Here is a tiny trained network, its code and every weight. The questions are about switching its units off for an input and a target symbol, where a switched-off unit gives its printed mean instead of its output.

import numpy as np


def w(rows, s, z=0):
    codes = np.array(rows[::2]) - 128.0
    scale = np.full(codes.shape[1], s)
    scale[-1] = z or s
    return codes * scale


def norm(h):
    return h / np.sqrt((h * h).mean(-1, keepdims=True) + 1e-5)


def f(y):
    return np.maximum(y, 0)


def softmax(a):
    e = np.exp(a - a.max(-1, keepdims=True))
    return e / e.sum(-1, keepdims=True)


def log_softmax(a):
    a = a - a.max(-1, keepdims=True)
    return a - np.log(np.exp(a).sum(-1, keepdims=True))


def net(x, mask):
    ids = ['ΞΦεθλστ'.index(c) for c in x.split()]
    T = len(ids)
    res = E[ids] + P[:T]
    u = 0
    for l in range(2):
        r = norm(res)
        for j in range(2):
            rows = slice(2 * j, 2 * j + 2)
            q, k, v = (r @ M[l][rows].T for M in (Q, K, V))
            z = softmax(np.where(np.tri(T) > 0, q @ k.T / 2**0.5, -1e9)) @ v
            o = O[l][rows]
            res = res + np.where(mask[u + j], z, o[:, -1]) @ o[:, :-1]
        u += 2
        y = f(norm(res) @ A[l][:, :-1].T + A[l][:, -1])
        res = res + np.where(mask[u : u + 4], y, B[l][:, -1]) @ B[l][:, :-1]
        u += 4
    return log_softmax(norm(res)[-1] @ U[:, :-1].T + U[:, -1])


Q, K, V, O, A, B = {}, {}, {}, {}, {}, {}
E = w([
[126,111,142,107,206],'Ξ',
[79,106,253,92,113],'Φ',
[80,178,168,213,150],'ε',
[177,108,193,171,90],'θ',
[133,164,133,118,144],'λ',
[188,233,96,149,120],'σ',
[122,75,80,135,114],'τ',
],0.025)
P = w([
[99,164,156,210,254],'0',
[57,194,242,112,169],'1',
[83,193,232,119,135],'2',
[109,158,223,102,105],'3',
[138,148,162,87,79],'4',
[146,132,142,72,67],'5',
[140,116,136,77,28],'6',
],0.0079)
Q[0] = w([
[169,142,154,11,108],'L0H1',
[251,98,216,144,237],'L0H1',
[138,133,66,217,169],'L0H2',
[237,159,178,122,155],'L0H2',
],0.015)
K[0] = w([
[114,186,251,139,133],'L0H1',
[205,79,46,7,44],'L0H1',
[163,141,91,61,246],'L0H2',
[225,180,151,80,90],'L0H2',
],0.013)
V[0] = w([
[145,71,115,4,130],'L0H1',
[131,119,1,159,51],'L0H1',
[3,63,93,197,106],'L0H2',
[47,170,119,96,126],'L0H2',
],0.0082)
O[0] = w([
[83,105,166,253,167,51],'L0H1',
[73,190,241,75,165,1],'L0H1',
[141,25,12,215,168,101],'L0H2',
[33,105,92,112,163,70],'L0H2',
],0.0056,0.0069)
A[0] = w([
[95,23,156,170,116,116],'L0N1',
[143,168,132,103,95,231],'L0N2',
[137,172,142,19,217,3],'L0N3',
[217,10,123,46,127,185],'L0N4',
],0.011,0.0026)
B[0] = w([
[150,151,66,50,133,191],'L0N1',
[182,143,42,176,157,211],'L0N2',
[255,151,133,217,55,178],'L0N3',
[78,124,99,233,93,255],'L0N4',
],0.0096,0.0072)
Q[1] = w([
[194,188,87,214,155],'L1H1',
[199,186,155,89,199],'L1H1',
[254,44,128,134,69],'L1H2',
[43,99,171,150,190],'L1H2',
],0.02)
K[1] = w([
[191,134,114,201,50],'L1H1',
[98,104,19,59,101],'L1H1',
[157,159,66,149,2],'L1H2',
[101,142,196,177,156],'L1H2',
],0.019)
V[1] = w([
[184,153,248,124,179],'L1H1',
[166,175,86,205,61],'L1H1',
[92,198,119,51,171],'L1H2',
[16,101,233,148,169],'L1H2',
],0.012)
O[1] = w([
[145,85,63,165,220,145],'L1H1',
[51,199,167,159,193,253],'L1H1',
[91,184,88,76,210,41],'L1H2',
[92,175,222,252,136,10],'L1H2',
],0.011,0.013)
A[1] = w([
[160,201,124,139,176,198],'L1N1',
[56,27,224,66,149,252],'L1N2',
[46,7,88,169,135,30],'L1N3',
[116,68,134,127,82,114],'L1N4',
],0.015,0.0018)
B[1] = w([
[49,165,155,114,132,206],'L1N1',
[125,10,222,75,251,197],'L1N2',
[86,107,182,51,96,254],'L1N3',
[97,125,41,231,169,232],'L1N4',
],0.014,0.006)
U = w([
[198,150,105,241,93,84],'Ξ',
[156,94,136,140,236,59],'Φ',
[36,187,159,167,102,107],'ε',
[202,131,79,131,128,78],'θ',
[171,220,95,73,164,253],'λ',
[143,177,202,88,10,180],'σ',
[20,137,95,126,26,12],'τ',
],0.011,0.002)

Each question gives the input, a string of symbols that net reads in full, and the target symbol t.
The units are the heads (2 rows each of Q, K, V and O) and the neurons (one row each of A and B). Each row of codes is followed by its name. A weight is (code - 128) times the scale printed after its matrix; where a second scale follows, it is the last column's (O, A, B and U).
mask holds one flag per unit, layer by layer, with each layer's heads first. A switched-off unit (its flag False) gives its mean, the last column of its rows in O or B, instead of its output. The means were averaged over made-up inputs and are rounded, as every weight is.
A unit's drop is (log p(t) with every unit on - log p(t) with that unit switched off) / (log p(t) with every unit on - log p(t) with every unit switched off).
The circuit of an input: a set's keep is (log p(t) with only the set's units on - log p(t) with every unit switched off) / (log p(t) with every unit on - log p(t) with every unit switched off). Starting from all 12 units, units are removed one at a time, each time the one whose removal leaves the highest keep (on an exact tie, the one counted first), for as long as the keep stays at least 0.8.
units of the circuit, in order: the units of the circuit, biggest drop first
most important unit: the unit with the biggest drop
top k neurons: the k neurons with the biggest drops, biggest first
top k neurons in layer l: the k neurons of layer l with the biggest drops, biggest first
which heads matter: for each layer, one digit per head in row order, 1 if its drop is at least 0.15 and else 0, layers parted by /
drop when u is switched off: that unit's drop, to one decimal
input λ σ Φ Ξ, target λ: most important unit : L0N3
input λ τ ε θ Φ, target Φ: top 2 neurons : [L1N2 L1N4]
input θ λ Ξ Ξ σ θ, target λ: units of the circuit, in order : [L1H2 L0H2]
input θ Φ τ Φ θ, target σ: top 2 neurons in layer 0 : [L0N4 L0N3]
input Φ θ τ λ Ξ, target σ: which heads matter : 10 / 10
input Φ σ Ξ τ σ, target σ: which heads matter : 00 / 10
input Φ σ σ θ ε Ξ, target Ξ: top 2 neurons : [L0N3 L0N4]
input θ τ ε θ λ Ξ, target θ: top 2 neurons : [L0N3 L0N2]
input θ Ξ Φ Ξ, target τ: top 2 neurons : [L1N3 L0N4]
input θ λ Ξ θ, target θ: which heads matter : 11 / 01
input τ Ξ Φ θ λ θ, target θ: top 3 neurons : [L0N1 L1N3 L1N1]
input θ σ θ Ξ, target λ: which heads matter : 00 / 01
input Ξ Φ θ Ξ τ τ Φ, target θ: which heads matter : 00 / 10
input σ θ σ θ, target λ: which heads matter : 00 / 01
input τ Φ Ξ, target σ: which heads matter : 11 / 10
input τ Φ τ θ θ, target σ: top 2 neurons : [L0N4 L0N1]
input λ Ξ ε Ξ, target ε: which heads matter : 10 / 01
input Φ Φ Ξ Ξ, target τ: top 2 neurons : [L0N1 L0N3]
input τ λ θ Φ λ Ξ, target θ: top 2 neurons : [L0N3 L0N4]
input Ξ τ ε θ Ξ τ σ, target σ: top neuron : [L0N4]
input Φ τ ε Ξ σ Φ Φ, target Φ: drop when L1N2 is switched off : 0.4
input θ ε Ξ, target Ξ: drop when L0N1 is switched off : 0.0
input λ Φ θ τ Φ, target θ: drop when L0N1 is switched off : 0.1
